Below is a small trained network, with its code and all its weights. Each question gives an input and a target symbol and asks what happens when units are switched off, that is, made to give their printed mean instead of their output.

import numpy as np


def w(rows, s, z=0):
    codes = np.array(rows[::2]) - 128.0
    scale = np.full(codes.shape[1], s)
    scale[-1] = z or s
    return codes * scale


def norm(h):
    return h / np.sqrt((h * h).mean(-1, keepdims=True) + 1e-5)


def f(y):
    return np.maximum(y, 0)


def softmax(a):
    e = np.exp(a - a.max(-1, keepdims=True))
    return e / e.sum(-1, keepdims=True)


def log_softmax(a):
    a = a - a.max(-1, keepdims=True)
    return a - np.log(np.exp(a).sum(-1, keepdims=True))


def net(x, mask):
    ids = ['βγζημστφ'.index(c) for c in x.split()]
    T = len(ids)
    res = E[ids] + P[:T]
    r = norm(res)
    for j in range(2):
        rows = slice(4 * j, 4 * j + 4)
        q, k, v = (r @ M[0][rows].T for M in (Q, K, V))
        z = softmax(np.where(np.tri(T) > 0, q @ k.T / 4**0.5, -1e9)) @ v
        o = O[0][rows]
        res = res + np.where(mask[j], z, o[:, -1]) @ o[:, :-1]
    y = f(norm(res) @ A[0][:, :-1].T + A[0][:, -1])
    res = res + np.where(mask[2:10], y, B[0][:, -1]) @ B[0][:, :-1]
    return log_softmax(norm(res)[-1] @ U[:, :-1].T + U[:, -1])


Q, K, V, O, A, B = {}, {}, {}, {}, {}, {}
E = w([
[164,96,140,40,160,101,218],'β',
[75,138,56,44,179,107,117],'γ',
[130,224,59,92,120,132,208],'ζ',
[141,211,118,140,220,93,176],'η',
[205,188,162,194,6,148,209],'μ',
[116,80,57,186,239,125,210],'σ',
[30,66,89,145,106,93,197],'τ',
[53,158,162,134,114,70,109],'φ',
],0.016)
P = w([
[254,133,44,22,124,8,82],'0',
[181,153,70,79,136,46,112],'1',
[167,155,96,114,140,59,128],'2',
[145,160,126,113,140,116,169],'3',
[111,146,150,146,144,156,156],'4',
[90,155,168,133,138,190,171],'5',
[71,151,200,153,137,223,185],'6',
],0.0081)
Q[0] = w([
[55,200,114,138,77,149,202],'h0',
[134,143,132,147,137,156,200],'h0',
[100,140,164,75,119,250,109],'h0',
[109,137,96,47,138,179,162],'h0',
[181,71,140,176,138,131,12],'h1',
[152,187,120,99,185,192,189],'h1',
[174,192,188,123,117,60,86],'h1',
[117,93,174,109,108,243,45],'h1',
],0.015)
K[0] = w([
[59,119,247,186,174,148,131],'h0',
[40,135,131,167,166,154,129],'h0',
[126,148,144,125,139,211,246],'h0',
[97,191,181,202,140,169,163],'h0',
[104,125,8,38,156,19,165],'h1',
[160,64,161,238,74,173,182],'h1',
[110,83,92,126,198,134,61],'h1',
[155,155,33,48,234,83,183],'h1',
],0.012)
V[0] = w([
[121,88,129,82,89,181,169],'h0',
[151,152,26,142,75,163,126],'h0',
[182,70,123,134,187,151,118],'h0',
[58,66,82,122,123,130,114],'h0',
[172,56,8,209,120,214,153],'h1',
[36,100,123,140,175,80,139],'h1',
[199,199,139,148,217,163,91],'h1',
[80,172,220,152,101,95,118],'h1',
],0.011)
O[0] = w([
[135,91,118,77,83,120,131,77],'h0',
[63,146,185,144,81,187,149,167],'h0',
[190,60,110,133,141,206,92,3],'h0',
[93,119,62,122,143,130,133,88],'h0',
[134,2,167,154,94,164,177,60],'h1',
[139,169,50,194,151,100,177,26],'h1',
[182,124,240,159,228,151,137,57],'h1',
[137,135,122,136,89,23,60,171],'h1',
],0.0093,0.0055)
A[0] = w([
[185,29,152,129,160,122,167,175],'n0',
[132,39,126,215,235,194,200,3],'n1',
[94,228,103,46,138,181,121,161],'n2',
[47,55,186,114,137,85,93,178],'n3',
[184,111,184,227,73,110,152,146],'n4',
[172,165,9,137,177,177,193,110],'n5',
[47,59,56,185,67,143,174,110],'n6',
[168,165,193,184,253,148,122,27],'n7',
],0.012,0.0049)
B[0] = w([
[100,216,118,84,150,169,149,172],'n0',
[48,199,56,147,103,215,90,163],'n1',
[79,87,185,230,135,138,161,249],'n2',
[168,121,46,128,143,106,100,186],'n3',
[89,132,112,96,91,123,57,167],'n4',
[147,96,107,65,120,91,45,202],'n5',
[209,68,95,128,101,118,210,177],'n6',
[247,98,122,157,132,138,74,154],'n7',
],0.014,0.011)
U = w([
[121,158,158,18,210,85,154,89],'β',
[35,44,116,125,206,78,29,4],'γ',
[71,138,183,188,162,122,192,232],'ζ',
[222,132,146,183,185,98,81,196],'η',
[123,137,166,105,58,94,41,141],'μ',
[77,173,51,149,149,198,75,127],'σ',
[154,73,55,142,111,72,175,189],'τ',
[83,230,84,149,164,3,104,94],'φ',
],0.0072,0.002)

Each question gives the input, a string of symbols that net reads in full, and the target symbol t.
The units are the heads (4 rows each of Q, K, V and O) and the neurons (one row each of A and B). Each row of codes is followed by its name. A weight is (code - 128) times the scale printed after its matrix; where a second scale follows, it is the last column's (O, A, B and U).
mask holds one flag per unit, heads first, then neurons. A switched-off unit (its flag False) gives its mean, the last column of its rows in O or B, instead of its output. The means were averaged over made-up inputs and are rounded, as every weight is.
A unit's drop is (log p(t) with every unit on - log p(t) with that unit switched off) / (log p(t) with every unit on - log p(t) with every unit switched off).
The circuit of an input: a set's keep is (log p(t) with only the set's units on - log p(t) with every unit switched off) / (log p(t) with every unit on - log p(t) with every unit switched off). Starting from all 10 units, units are removed one at a time, each time the one whose removal leaves the highest keep (on an exact tie, the one counted first), for as long as the keep stays at least 0.8.
units of the circuit, in order: the units of the circuit, biggest drop first
unit that matters most: the unit with the biggest drop
k most important neurons: the k neurons with the biggest drops, biggest first
heads that matter: for each layer, one digit per head in row order, 1 if its drop is at least 0.15 and else 0, layers parted by /
drop of u: that unit's drop, to one decimal
input β φ τ, target φ: heads that matter => 01
input μ ζ γ, target γ: heads that matter => 01
input β ζ φ γ η β, target η: units of the circuit, in order => [n7 h0]
input η γ ζ, target η: units of the circuit, in order => [h1 n7 h0]
input ζ ζ τ τ ζ σ β, target σ: units of the circuit, in order => [n1 h1]
input φ β ζ σ ζ β, target σ: units of the circuit, in order => [h1 n1]
input ζ β β, target ζ: heads that matter => 10
input γ ζ μ β η, target η: heads that matter => 00
input β τ ζ ζ γ, target ζ: unit that matters most => h0
input σ β η ζ η η β, target η: units of the circuit, in order => [h0 n7]
input ζ β ζ ζ ζ γ ζ, target ζ: heads that matter => 00
input μ φ γ η, target η: units of the circuit, in order => [n7 h1]
input β σ ζ ζ, target σ: units of the circuit, in order => [h1 n1 h0]
input ζ φ ζ η φ γ, target φ: unit that matters most => h1
input η ζ η β ζ β, target ζ: heads that matter => 00
input φ ζ η φ τ η σ, target τ: heads that matter => 01
input ζ σ ζ, target σ: units of the circuit, in order => [h1 n1]
input γ φ η γ ζ, target η: units of the circuit, in order => [h1 h0 n7]
input η ζ ζ γ, target ζ: 2 most important neurons => [n2 n5]
input γ β β, target γ: most important neuron => [n5]
input σ σ γ, target σ: heads that matter => 01
input σ ζ σ β η, target σ: 2 most important neurons => [n1 n0]
input τ β ζ, target τ: 2 most important neurons => [n6 n5]
input ζ τ γ, target τ: drop of h1 => 1.0
input τ β η, target τ: drop of h1 => 0.9
input ζ ζ τ β β, target τ: drop of h1 => 1.4
input γ ζ μ φ ζ β τ, target τ: drop of n1 => 0.0
input γ μ ζ β σ, target σ: units of the circuit, in order => [n1]
